Here is a tiny trained network, its code and every weight. The questions are about switching its units off for an input and a class, where a switched-off unit gives its printed mean instead of its output.

import numpy as np


def w(rows, s, z=0):
    codes = np.array(rows[::2]) - 128.0
    scale = np.full(codes.shape[1], s)
    scale[-1] = z or s
    return codes * scale


def f(y):
    return y / 2 * (1 + np.tanh(0.7978845608 * (y + 0.044715 * y**3)))


def log_softmax(a):
    a = a - a.max(-1, keepdims=True)
    return a - np.log(np.exp(a).sum(-1, keepdims=True))


def net(x, mask):
    res = np.array(x, float).reshape(1, 6) / 4 @ E
    y = f(res @ A[0][:, :-1].T + A[0][:, -1])
    res = res + np.where(mask, y, B[0][:, -1]) @ B[0][:, :-1]
    return log_softmax(res[-1] @ U[:, :-1].T + U[:, -1])


A, B = {}, {}
E = w([
[32,156,246,116],'x0',
[131,115,120,157],'x1',
[133,106,112,180],'x2',
[44,92,37,120],'x3',
[142,46,215,49],'x4',
[128,129,128,128],'x5',
],0.013)
A[0] = w([
[182,168,114,131,181],'neuron 0',
[168,114,82,25,182],'neuron 1',
[84,143,64,95,193],'neuron 2',
[5,71,121,107,136],'neuron 3',
[164,103,69,95,254],'neuron 4',
[77,182,173,162,164],'neuron 5',
[108,195,154,81,142],'neuron 6',
[165,129,109,143,119],'neuron 7',
[81,172,184,171,196],'neuron 8',
[78,203,102,166,187],'neuron 9',
[168,124,182,167,233],'neuron 10',
[105,122,173,144,147],'neuron 11',
[194,233,67,143,207],'neuron 12',
[178,51,123,97,140],'neuron 13',
[152,222,105,156,208],'neuron 14',
[98,81,103,148,155],'neuron 15',
[71,27,159,89,136],'neuron 16',
],0.017,0.0085)
B[0] = w([
[149,207,231,151,185],'neuron 0',
[200,110,125,169,220],'neuron 1',
[128,155,70,179,214],'neuron 2',
[56,138,121,227,222],'neuron 3',
[227,155,107,202,238],'neuron 4',
[47,95,119,85,205],'neuron 5',
[105,113,130,123,182],'neuron 6',
[148,141,144,157,162],'neuron 7',
[46,96,131,79,215],'neuron 8',
[88,165,42,77,223],'neuron 9',
[154,133,180,1,212],'neuron 10',
[122,126,132,115,175],'neuron 11',
[88,213,173,147,250],'neuron 12',
[219,110,116,111,211],'neuron 13',
[47,206,142,145,218],'neuron 14',
[140,142,101,134,179],'neuron 15',
[145,123,198,211,223],'neuron 16',
],0.011,0.018)
U = w([
[78,163,235,217,226],'0',
[223,104,166,69,240],'1',
[53,142,131,35,169],'2',
[107,2,247,91,5],'3',
[133,179,48,160,30],'4',
[175,28,99,207,89],'5',
[39,102,48,136,100],'6',
],0.0087,0.0021)

Each question gives the input, the list of numbers given to net, and the class t.
The units are the neurons (one row each of A and B). Each row of codes is followed by its name. A weight is (code - 128) times the scale printed after its matrix; where a second scale follows, it is the last column's (A, B and U).
mask holds one flag per neuron, in row order. A switched-off neuron (its flag False) gives its mean, the last column of its row in B, instead of its output. The means were averaged over made-up inputs and are rounded, as every weight is.
A unit's drop is (log p(t) with every unit on - log p(t) with that unit switched off) / (log p(t) with every unit on - log p(t) with every unit switched off).
The circuit of an input: a set's keep is (log p(t) with only the set's units on - log p(t) with every unit switched off) / (log p(t) with every unit on - log p(t) with every unit switched off). Starting from the 12 units with the biggest drops (on a tie, the unit counted first), units are removed one at a time, each time the one whose removal leaves the highest keep (on an exact tie, the one counted first), for as long as the keep stays at least 0.8.
units of the circuit, in order: the units of the circuit, biggest drop first
most important unit: the unit with the biggest drop
top k neurons: the k neurons with the biggest drops, biggest first
drop of u: that unit's drop, to one decimal
input [-4,-4,6,0,-5,-4], class 0: units of the circuit, in order	[neuron 12]
input [0,-8,-3,5,2,1], class 5: top 2 neurons	[neuron 12; neuron 14]
input [-3,0,-1,-5,1,2], class 1: units of the circuit, in order	[neuron 3; neuron 10]
input [-2,-8,-3,0,4,7], class 1: top 2 neurons	[neuron 3; neuron 2]
input [-8,-8,-1,-6,1,1], class 1: top 3 neurons	[neuron 3; neuron 13; neuron 16]
input [-4,5,-4,-6,1,-8], class 1: top 2 neurons	[neuron 3; neuron 10]
input [-6,-3,7,-1,8,2], class 1: top 2 neurons	[neuron 3; neuron 13]
input [-5,7,6,0,-8,2], class 0: top 3 neurons	[neuron 12; neuron 0; neuron 14]
input [-8,-7,-7,0,-8,-8], class 0: top 2 neurons	[neuron 12; neuron 0]
input [5,-3,3,-8,0,-2], class 2: drop of neuron 16	0.1
input [8,-7,1,0,5,7], class 3: drop of neuron 2	0.1
input [-1,3,-5,8,3,-6], class 5: drop of neuron 12	0.2
input [-8,8,-7,1,5,-3], class 5: drop of neuron 4	0.3
input [-2,6,-7,2,0,-1], class 4: most important unit	neuron 16
